Rows lie near named flat spaces through zero. A row that begins with a name and a colon came from that space; any other row is followed by the name of its block's space that it lies nearest.
q533-q927: [ -10 -187  -19   70  -25   78   92   14   63 -187  -77   94   86  -19
   74   32   76   69 -114   43   26  135   -2  221 -113   34]
q695-q161: [ 128  144  126 -351   69  -97  -24  137  122  133 -201  218  207   50
  169  206  161 -117 -196  148  136  190  156  292 -603  -29]
q822-q806: [-257   47  146  167  -76  304   61  -72  375 -205  -80 -246   49 -188
  106  -67    0  106  311 -212 -151 -238  356   42   11    6]
q171-q286: [  13  206 -104 -140 -161 -175  -98  126   93  159  135 -156   -1 -106
 -251  -22  153  210  -23 -188 -114 -138  237 -335  106   10]
q533-q927: [  -7  124   -4   50   58 -119 -187   48  -18  222   63 -164   81   12
   62  -17  -41 -203   35  -93    9 -178  146 -267  156   13]
q533-q927: [ -20    8   49  124  329 -246  209 -442 -368  346  410   -8 -180  169
 -360  -91 -512 -299   53    1  174   67 -510 -206  495   95]
q171-q286: [-182  110 -145    3 -199  273   15   20  199 -117 -412 -138  133 -202
   91 -235   97  511  260  -31 -322 -309  433   84  -87   27]
q695-q161: [ -23  148 -261  141 -117 -147 -209  173  163  110    5  -22  329 -132
  113 -122  363  206 -220  -38 -118 -150  424  -63   22   23]
q695-q161: [ 143  295 -150 -589   54 -228   63 -202 -295  388   85  -34 -101   46
 -413  -54  -86   11  187  107    0 -185 -185 -365  105 -221]
q533-q927: [ -86  162  -53  -35  -55   94  -49 -109  -91    7  102 -161 -319  -67
 -215  -85 -137  106  346 -112 -153 -222 -135 -330  289  -84]
q822-q806: [  27 -291  296   71 -226  163  232  320  337 -321 -415   16  289   34
  310  -30  136  268 -232   31   -4  265  408  582 -456  169]
q822-q806: [ 214 -431  101   15  -62  -94  -74  230  130   -4   89 -163  189   56
  -21  307  153 -249 -406 -177  149 -135  309 -206   -8  212]
q171-q286: [   6  -60 -153   25 -161  138  -85   92  -11 -304   96  193 -408 -109
 -202  176  152  307  -42  -60 -119  136 -263  -32  -65   30]
q695-q161: [ -83 -289  180  136  -57  166  193   35  170 -282 -117  -86   77  -13
  100   22  -70   14    6  -92   36  148   82  217  -57   90]
q171-q286: [ -39 -253 -159  449  153  129 -136 -135 -273 -154  133  165 -281   51
   62   58 -172 -145  -43   56   19   34 -459  -26  287  122]
q533-q927: [ -52   69 -300  195  -56 -132 -127   -6 -241  -85  325   90 -300  -49
 -212  -91   26  137    8  -47  -64  190 -439 -248  404  -86]
q171-q286: [   8  -32   49 -461  108  -60  273 -226  -24  256 -243 -248  362   21
 -112  -74 -195 -133  200   21   74 -214  236  -92  -29  -76]
q695-q161: [ 100   39  237  119   95   42 -142  141  264   28  -29  179  211   67
  406  180  241 -271 -285  126  131  -16  282  358 -441   41]
q695-q161: [  14  -59  -65 -373   67  -74   15  -11    3  -31  -31  -44  162  -47
  -14  194   65 -278   65  -36  156  131  -50 -115 -130 -204]
q822-q806: [-142    1 -153  194  -29  -46   13  -18 -177  -52   36   39 -261  -46
 -216  -80 -234  267   63 -126 -104  249 -301 -101  227  174]
q533-q927: [ 118    3    4 -157 -289  104  -92  377  181 -264 -247   94   66  -36
  229   17  408  259 -117  107  -89   91  230  234 -376 -142]
q533-q927: [-109  168 -273 -206  188  -63   19 -329 -385  316 -142 -100  -48  -12
 -215 -177 -385   -2  374   46  -80 -194 -238 -327  298  -43]
q533-q927: [-109   45 -107  160   -6   57 -114   50  -42  -43 -137    6  -12  -45
  133  -83  -50   85   85  -11  -90   33  -12   12   41   41]
q822-q806: [ -22  -82 -213  -63   29   79    9 -232 -215   10   99  -82 -245  -57
 -316   13 -147   63  198  -57  -89 -254 -232 -350  325   -7]
q822-q806: [ 325 -181  122 -120 -109  -71 -303  400   13  101  -65  -83   27  133
  140  280  205 -238 -318  -21   73 -225  278 -226 -169  103]
q822-q806: [ 247 -183   27 -226   83   13 -106   -9 -110   82   44   22  -35  106
  -14  268   75 -334 -125   96  133 -249  -39 -168  -82  -48]
q533-q927: [ -60  -76 -335  137   60   14 -313  -72 -305   82  103 -159 -292  -75
 -201   88 -193  -89  177 -191 -113 -292 -230 -631  479   99]
q171-q286: [ -53 -357 -119  209  399   49  126 -476 -424   97   49   17  -21  131
  -38    2 -493 -436  107  111  173  -76 -488  -88  404   94]
q695-q161: [  82   71  -30 -360 -228 -113   89  174   68   42 -132 -148  139  -36
 -147  -92  154  261   10  -39  -75  -23  254 -104  -71  -98]
q533-q927: [ 260   39  -32 -388  -40 -255 -224  417  140  272 -403   13  700   74
  447   98  427 -216 -392  183  138  -47  629  132 -542  -82]
q695-q161: [  88  226 -113 -365   79 -167   93 -273 -360  351  151  -47 -267   70
 -471  -99 -257   54  224   60  -38 -189 -316 -381  277  -95]
q822-q806: [ -44  -90  241 -142  141  321  221 -280   81  -90 -194  -31   -1   30
  106   45 -183 -172  281  114   42 -205   11  232 -189  -74]
q822-q806: [ 142 -149   83 -318  -11   82   -8   90  178  -63 -159    1  221   -8
  134  253  236 -192 -110   52  108 -118  262   84 -376  -88]
q695-q161: [ -36   29  440  -90   93  163  344 -118  344 -148  -68  208   95   39
  146  107    4  -49  -46  117  146  271   80  657 -560   -2]
q171-q286: [  20  -71  -86  -79 -210  -94  -63  210   94  -59   58 -226   58  -89
 -137   17  158  117  -40 -214  -60  -50  210 -304  153  -11]
q533-q927: [ -40   92   77 -364   36   47  220 -148  -12  214 -444 -320  465   45
  190 -338 -157  -74  376  148  -26 -319  371   39    2 -223]
q822-q806: [-196  121 -300  199 -187   63   -7  -17 -114 -163    9   -1 -281 -155
 -226 -259  -50  553  203  -95 -283   73 -194 -123  317   29]
q695-q161: [ -10  171 -216 -216  143 -135   39 -305 -291  255  162    1 -140   -6
 -338  -62 -182  -28  189   40   -8 -121 -304 -307  268 -105]
q171-q286: [-138    2   59 -108    4  -74  342 -214   60 -133  279  -25 -106  -74
 -361  -16 -121   79  124 -147   74  331 -265   16  136  -88]
q171-q286: [   8 -144  281 -511  125  195  299 -260  -20   68 -292 -306   73   65
  -79   75 -364 -299  434  -11   95 -267   71  -98  -87 -112]
q695-q161: [ -43 -128   88 -469   92   24  505 -362  -13    3  -95 -102  151   -7
 -303  -26 -229   -8  229   26  110   63  -84   91  -50 -123]
q822-q806: [ 162  -19  -35  147 -145 -259 -279  402  -21  109  115  -26   20   67
   45   61  182   -1 -363  -99   13   80  142 -203   65  143]
q171-q286: [  65  160  161  -50  107  -32  -74   -5   62  194   41  130 -101   48
  -22  177  -39  -84 -108   12   42  -35   45   62 -262  144]
q171-q286: [   5 -234 -149  -63  166  146   85 -270 -245  -48 -101  130 -142   18
 -126  122 -212  -54   71  104   29  -54 -326    0   22   69]
q695-q161: [  43  -37  232  -43 -218   89  -14  404  438 -275 -231   42  292  -41
  389   90  401   77 -212    6   28  210  457  424 -533  -53]
q171-q286: [ -97  -83  -49  516   71  146 -102  -48  -89 -241  157  245 -286   15
  145   -8  -52    9  -59   62  -20  194 -378  204  125   85]
q822-q806: [  25  -95  143  225   78   83   42  -69  -43  -76  102  106 -139   99
   83    8  -93 -112  -53   83   61   54 -186  171   33   50]
q533-q927: [-297   95 -314  624  311 -234  -72 -353 -379  154  463  118 -258  -25
 -223 -166 -439  -96   49 -133   26  312 -660 -231  681  185]
[  33   31  110 -548  -56  -57   59  109  373  194 -319 -365  629 -107
  106   99  209 -165   55 -134   56 -321  787 -122 -336 -105]
q822-q806
[ 110  371  135 -365  -92 -173  132   61   61  143   42  103   45   61
  -58 -140  167  139    2  169   21  150   38  186 -244 -247]
q533-q927
[-173 -209   -9  528  202  236  104 -376 -185 -304  372  245 -555    4
 -172   82 -322  -55   93  -19   28  204 -721  113  322  135]
q822-q806
[-234  201 -513  522 -359  -67 -467  490  127 -282  -25   62    2 -289
  198 -207  443  597 -139 -201 -336  245  173 -100  167   55]
q695-q161
[  82  -75   62 -253   63  -77   53   11  100  204 -234 -197  520   43
  198  -23   68 -254  -42   58  109 -232  442    2 -131  -69]
q533-q927
[ 160 -124   84 -633  219 -144  174 -205 -188  429 -247 -236  279  125
 -189  153 -314 -386  109   21  186 -270  133 -284  -87   15]
q822-q806
[  20 -107  113 -111   34  151  114  -71  -49 -173  -66   63 -128   52
   41   65  -83 -101  127   93   64  101 -220  145 -104 -110]
q171-q286
[ 209   -2  -19 -126   15 -152 -152  201  -44  162 -117  122  221  109
  202   79  196 -137 -293  170   96    3  149   85 -247   -7]
q171-q286
[ 180 -192  378 -744  -96   50  491  -17  155  -51 -300 -184  258  101
 -114   72  -31  -65  113   79  161   35  230  205 -399 -193]
q695-q161
[-131 -480   90  538    0  222  143  -80  186 -431  204  -28  -33  -55
   55   88  -18  -62 -136 -167   59  108  -66  171  211  179]
q533-q927
[  10 -308   60  -43  -21  228  273 -107 -111 -212 -317    0   25   78
   71 -116 -178  108  120  163  -12   23 -107  268  -33   -1]
q533-q927
[ 148   46  145 -676 -184  -75  176  218  263   79 -372 -146  421  -24
   11   62  244  108  -37   20   35  -29  540  106 -509 -136]
q171-q286
[ 258 -232 -305 -808   85 -206  263 -347 -531  490 -226 -309  167  107
 -597  -52 -324  -29  174   94   25 -523  -42 -628  333  -49]
q822-q806
[  90  199 -323  -51 -139 -344 -541  485  103  196   45  -43  281 -124
  148  157  479  -53 -338 -163  -24  -17  397 -386  -83  -11]
q695-q161
[ 137  173   85 -306  104 -508   83 -126 -156  306  797  -37 -338   70
 -697  252 -115 -314 -127 -251  258  278 -468 -547  327  -78]
q171-q286

Rows lie near named flat spaces through zero. A row that begins with a name and a colon came from that space; any other row is followed by the name of its block's space that it lies nearest.
q277_q445: [-271 -257  -32    9  330  317  324 -247  264   78  202    4  208  185
 -109   44  170  433 -193  285   90 -145    2 -396   93  -51]
q897_q200: [-112  -57 -311 -312   93   59  -46 -268 -321 -203 -357 -203  253 -196
   50  122  298  -83   99  125  -71  -42  249 -349 -294  -97]
q277_q445: [  74  -31 -210  -45   31  206 -281 -215  -69   -8  -17 -204   47  -21
   51 -162  -34  342 -427  267   96  -92  136   23  -31 -125]
q30_q265: [  39   62  176  122   78   37  -61 -181   89  115  139  -10   50   95
  -11  -35   64  173  -20   97  -85 -102 -220 -131  178  110]
q277_q445: [   9   92   26  -51 -197 -253  272  136 -142   19 -135  155  -76   87
  190  276  268 -314  270 -245   49  166 -166   60   42  -16]
q30_q265: [ 119  292    1 -294   43  216 -319  139 -286 -125  -36 -261 -122   -9
  393 -176 -539 -273 -440 -169    3 -156   -9 -115   69 -252]
q30_q265: [-533   37  148   53  -58  467  224 -255   93   49  -56 -237  211  503
  116   80  311 -222  -93 -113  169  128 -375 -511  213 -170]
q30_q265: [  45  217  158  -22  -36   77 -263  -23  -16  -22   66 -121 -140  235
  162 -287 -371 -156 -244 -155 -137 -234 -106  -26  109  -13]
q627_q87: [-233  -58   44 -164  -19 -146  425  265  108 -157   21  275 -127  335
  108  -46 -381 -198 -113 -307  -47  -97   61  -85  -86   51]
q897_q200: [  74  -10 -158 -319  -73 -181  -88   90 -276 -250 -249    5   26 -264
   66   79   76 -106  101  -48  -30  154  457  162 -372   27]
q627_q87: [ -16  207   13  265 -357  317 -478 -304  -44  197  -65 -339   35   43
   51 -147  116  224 -391  139  127  266 -133  192  134 -203]
q627_q87: [ 205   71 -162   54 -432   35 -485 -300 -314  112 -343 -235   57 -133
   43  113  299   80 -232  198  -13  161 -116   66  -16 -157]
q897_q200: [ 199  137  -53  -61 -140 -207  -67   88 -188  -13 -209  -28 -234  -46
  326  -27   -4  -18 -101 -227   38   73  134  328 -155 -210]
q897_q200: [ 139    2  139  227  315  -58  293   41  218  336  302  202  -55 -205
  -94  137 -187  225  145   78 -202 -249 -280 -209  293  -89]
q897_q200: [ 195  -60 -451  174 -433 -141 -262 -206 -223  153 -342  -42   43 -410
  -98  130  217  439 -239  317   69  310  147  350 -196 -199]
q30_q265: [ -35 -237   89  -86  353  302   66  -20  290   53  214  -43 -159  288
  -31 -241 -403  153 -405   27 -151 -567  135 -277   46 -242]
q277_q445: [ 134 -345 -498  236    7 -382  211 -216   41  132 -161  228  108 -331
 -394  193  476  376  398  383  -60  -82   91  121 -180   96]
q627_q87: [-132  135  334  290 -113  -81   88   35  205  193  193  180  121 -267
 -350  139   37  -32  485  -31 -235  315  -58   59   91  219]
q30_q265: [ -60  222   99  106 -382 -164  -59    1 -101   71  -69  120  103 -250
  -89  158   22    0  140  -32 -123  443   15  168  -38  130]
q897_q200: [-79 -59 125  58 120 136  87 100 201   5 201 -14 -50 157 -47 -72  82 -38
  87 -48 158  25  44 127  80  22]
q897_q200: [ 127  -83    5 -116  106 -261   66 -105   76  -19   15  172 -192  184
   10 -165 -114   83    0  -62 -362 -492  266   12 -158   33]
q627_q87: [-152 -100  -85  -52  222   63  210   97   94 -120  145   53  132  -33
 -102   13   42   18  153   81  176   61   81  -45   -9  146]
q277_q445: [-128 -151   16 -228  418  193  159  -21  150 -147  218   -4   40  252
    3 -158 -182   25 -126   62  -33 -413  124 -332   23   57]
q30_q265: [ 194  141   71 -213  -87 -297 -149  131 -254 -249 -214   -1 -153  122
  337  -85  -38 -231   -9 -277   23    3    7  176 -160  141]
q30_q265: [-106  134  236 -149  120  145  -47  -78   54 -119  119  -94  -67  436
  280 -259 -184   -3 -310 -161  -12 -194  -16 -126   59   42]
q277_q445: [ 103    7  325  -51  253 -292  271  229  211  -56  317  329 -187  306
   46  -95 -247 -145  209 -219 -172 -357 -144  -30  150  338]
q627_q87: [  37 -260 -343 -131  101   73  -56  -95 -179 -158 -323 -175  100  -54
   72   44  157  122 -219  164  219  -48   -6 -183 -190 -130]
q897_q200: [-453 -119  431   40  135  -27  635  161  434   38  244  363   11  310
 -236   82 -193 -227  339 -307 -310  -90   -6 -348   29  154]
q277_q445: [ 114 -182 -304 -100  237  136  -13 -121   81   -3  170   -5  -54  109
   82 -216 -229  578 -612  329  130 -343  204   22    5 -120]
q627_q87: [ 309  231  -18 -243 -254 -547 -166  -21 -441 -215 -396   48 -148    2
  431   51  286 -166  146 -269  -70  100  107  315 -281  143]
q30_q265: [ 174  192  179 -152 -258 -353   94  103 -155    7  -77  198 -252  255
  336  104   63 -234   29 -323 -140  -40  -36  186   18   15]
q30_q265: [ -59  -70  429  -34   62  148   11  194  126  -22   71   -3  -13  105
  -63   87 -100 -273   82 -186  -54   47 -160 -211   84   55]
q627_q87: [ 161 -104  -70 -142  159 -190   21  119  -82 -139 -138   23 -113  -91
   78  -24   -8  -79  124 -106  -28 -145  175   73 -211  -15]
q627_q87: [ -99   43 -107 -218   98 -197  305   37 -175 -161 -197   78    7  111
  240   92    9 -270  144 -221  -54 -133  -71 -266 -101   -7]
q627_q87: [  31  -38    5  226  -39  109 -124  -20  104  185   73  -52   54 -285
 -305   62   68   24  204  147  -57  100   -1   75   68  -61]
q277_q445: [ -38  123 -165 -179   58  -96   18 -404 -200  -25 -148  -45  127    3
  157    8  218  155    3  100 -248 -213  159 -243 -127  -32]
q277_q445: [ -13   -9  572 -218  230  -91   82  357   28 -272   31   59  -45  226
   61   63  -76 -694  458 -441  -97  -81 -251 -295   32  340]
q30_q265: [-380 -120  306   31    2  269  104  151  182  -97   42  -50  211   37
 -330  130  111 -445  397 -126   33  286  -70 -255   10  160]
q627_q87: [ 139  165   21  -17   17  -54 -172 -217  -76   22 -120 -166 -239  316
  382 -285  -31   67 -275 -180  -93 -329  -13   76  -31 -203]
q277_q445: [ 170  -66 -392   88 -188  -32 -211 -133 -101   71 -142  -98  -73 -118
  -11  -71  158  263 -207  213  143   26  187  357 -105 -186]
q897_q200: [ 399   54 -454   87 -220 -180 -318 -267 -396  112 -530 -310 -214  -84
  391    2  469   95 -153    6  174  -65  -85  317 -137 -458]
q277_q445: [ 201  426   58   35 -497 -472 -204 -144 -373   78 -349   51 -108 -149
  264  111  180 -177  210 -257 -301  217  -50  265 -117    6]
q277_q445: [-270 -108  105   23   61   97  306  174  279    4  209  146  -50  265
 -202  -44 -178 -307  174 -151  -72 -153   11 -118   91   35]
q627_q87: [ 178  202   -4  180 -187  190 -554 -116 -317  157 -241 -390  255 -794
 -201  284  407 -151  411  195   27  541  -73   75    1 -146]
q627_q87: [ 107   97 -171  -30 -333   96 -354  114 -337  -37 -307 -240   66 -392
   29  181  125 -228   -9   19  213  464   15  201  -88 -182]
q897_q200: [  31  -55  -26  276   33   77   81  -19  190  285  179   51   13 -266
 -249  107  102  230  153  178   -6   92   13  130  124 -131]
q897_q200: [ 122  151 -151  -11  167  134 -176 -235  -45   50  102 -201  -94  187
  285 -280  -63  254 -367  106   77 -317  -22   35  128 -165]
q277_q445: [ 399  159 -360 -242 -499 -254 -396  -31 -642 -113 -626 -236 -188 -113
  538  161  410 -148 -249 -127  246  278  100  441 -256 -326]
q627_q87: [-361   -4  254    7   94 -374  590 -109  289  -14  145  471   62  284
 -213    4  -86  -91  475 -215 -556 -281   70 -334  -91  373]
q30_q265: [ -39  -55   21   67 -317  -81  -50  230  -48  -19 -245   50  -46 -227
 -126  105 -180 -159    8 -160  -24  342   74  158 -200  -86]
q897_q200: [-129 -133 -234   60  -15  222  -45 -205  -15   23  -26  -93  281 -140
 -163   87  140  345 -215  376  176  176  -50 -172   24   11]
q30_q265: [ 144 -149  -88  159  -24 -268  -51 -126   -3   75 -108  148  142 -414
 -346  152  173  251  307  246 -212   60   42   10 -149  198]
q897_q200: [ -16  120  230  -70   21  -32  -19  100   11  -50   50   19  -78  103
   55  -63 -178 -282  110 -218 -160  -97  -30  -66   29   61]
q277_q445: [  23   85   82  139 -247 -311  211  -95   33  178  -35  259  -89  118
   61  122  102  140   39  -90 -187   35 -123   85   40   38]
q30_q265: [-351  -72   52 -197   18  333  138   98 -120 -153 -183 -145  318 -241
  -19  300   86 -131   -7  -16  191  493   68 -359 -140 -111]
q897_q200: [ 102 -212 -276 -152  396  127  -59 -339   39  -71  134  -75   98  152
   42 -201   39  563 -410  430   49 -483  126 -221    0   49]
[-248 -138  200 -260  598   76  617  144  244 -188  317  203   34  416
  244  -44 -209  141 -138 -125  124 -285  -57 -434   86  148]
q897_q200
[-204 -183 -427  357 -160  360  -72 -474   63  278 -108 -247  335 -273
 -336  162  643  531  -47  546  266  359   33   27   15 -252]
q277_q445
[-131  175   43 -208 -200  -30  -53  110 -134 -200  -42    8    9   77
  124  -50  -89 -222  -32 -172   29  220  228  152 -126  103]
q627_q87
[  57  463  177 -252 -552 -405 -199  109 -377 -148 -266  122 -166   61
  289   -3 -257 -543   68 -458 -384  135  125  192 -165  107]
q30_q265
[  27  -28    5  -15  -50  -53  -70   -2 -100  -28 -109    4  107 -122
 -125  129   27 -192  172   38 -104    2 -167 -202   15  108]
q897_q200
[-266   13 -154 -133   66  104  235   -7  -43 -113   81   28  284 -201
  -72  183  298   85  207  152  217  379  275   13  -84  102]
q30_q265
[-163  -66 -223  363   14  218  174 -280  209  348  219   14  239 -207
 -319  153  303  461   63  435  104  153 -116  -50  237  -96]
q30_q265
[  68  329  382  139   38  307 -270 -194  110  212  262 -236 -213  616
  364 -338 -327  -75 -495 -159  -87 -444 -577 -236  517 -146]
q30_q265
[ 293  158  -83 -259  -85   17 -557  158 -489 -279 -391 -387  -30 -333
  276   -3   83 -397   34 -140  207  245  100  202 -222 -101]
q277_q445
[ 145   28  201  257  -95  126 -280   54   46  187  101  -61   80 -227
 -250  108  -91  -60   69  143  -30  129 -413  -89  278   88]
q897_q200
[ 137   59  197   31  -19   44 -226  179  -48  -39  -21 -161  -98   16
   10    3  145 -463  306 -188   99   59 -160  130   91   28]
q897_q200
[-337 -170  317  303   93  466   72  -81  475  250  332    1  184  -37
 -475  -18 -221  296 -121  202 -124   98  -43 -281  171  -33]
q30_q265
[  80  -83  215  192  -59 -146   94   93  137  200   20  186  -48 -179
 -259  184  -54  -81  284  -53 -275  -15 -154  -77   58   20]
q897_q200
[  33 -135   24   64  -96  115  -95   10  -76   84 -271 -167   60 -400
  -99  263  376   33  168   13   90  401  178  109 -212 -276]
q897_q200
[  -1  101  -84 -100    6  200  -75  170 -185  -38  -32 -140  111 -338
  101  147 -106  -31 -125   49  233  333    7   -9   27 -153]
q30_q265
[-148 -190  -75   23  287  297   38  -61   52  -29   43 -129  341 -364
 -238  152  144  260   63  319  184  226   18 -278  -27   28]
q30_q265
[ 402   66  -42 -180 -291 -400  -67  326 -347  -76 -274  135 -260  -80
  336  213  -26 -240  -69 -236   90  130  -99  303  -68  -52]
q627_q87
[  50  280  -44  -65 -182   37 -194  134  -71  -17   81  -46 -223   79
  249 -283 -521   -7 -441 -158    5  -13  179  317   12 -166]
q30_q265
[  73   96 -102  145 -157 -117 -167  -92 -101   77 -124  -20   69 -328
 -119   34   26   94  118   91 -103  167   20  117  -79   12]
q277_q445
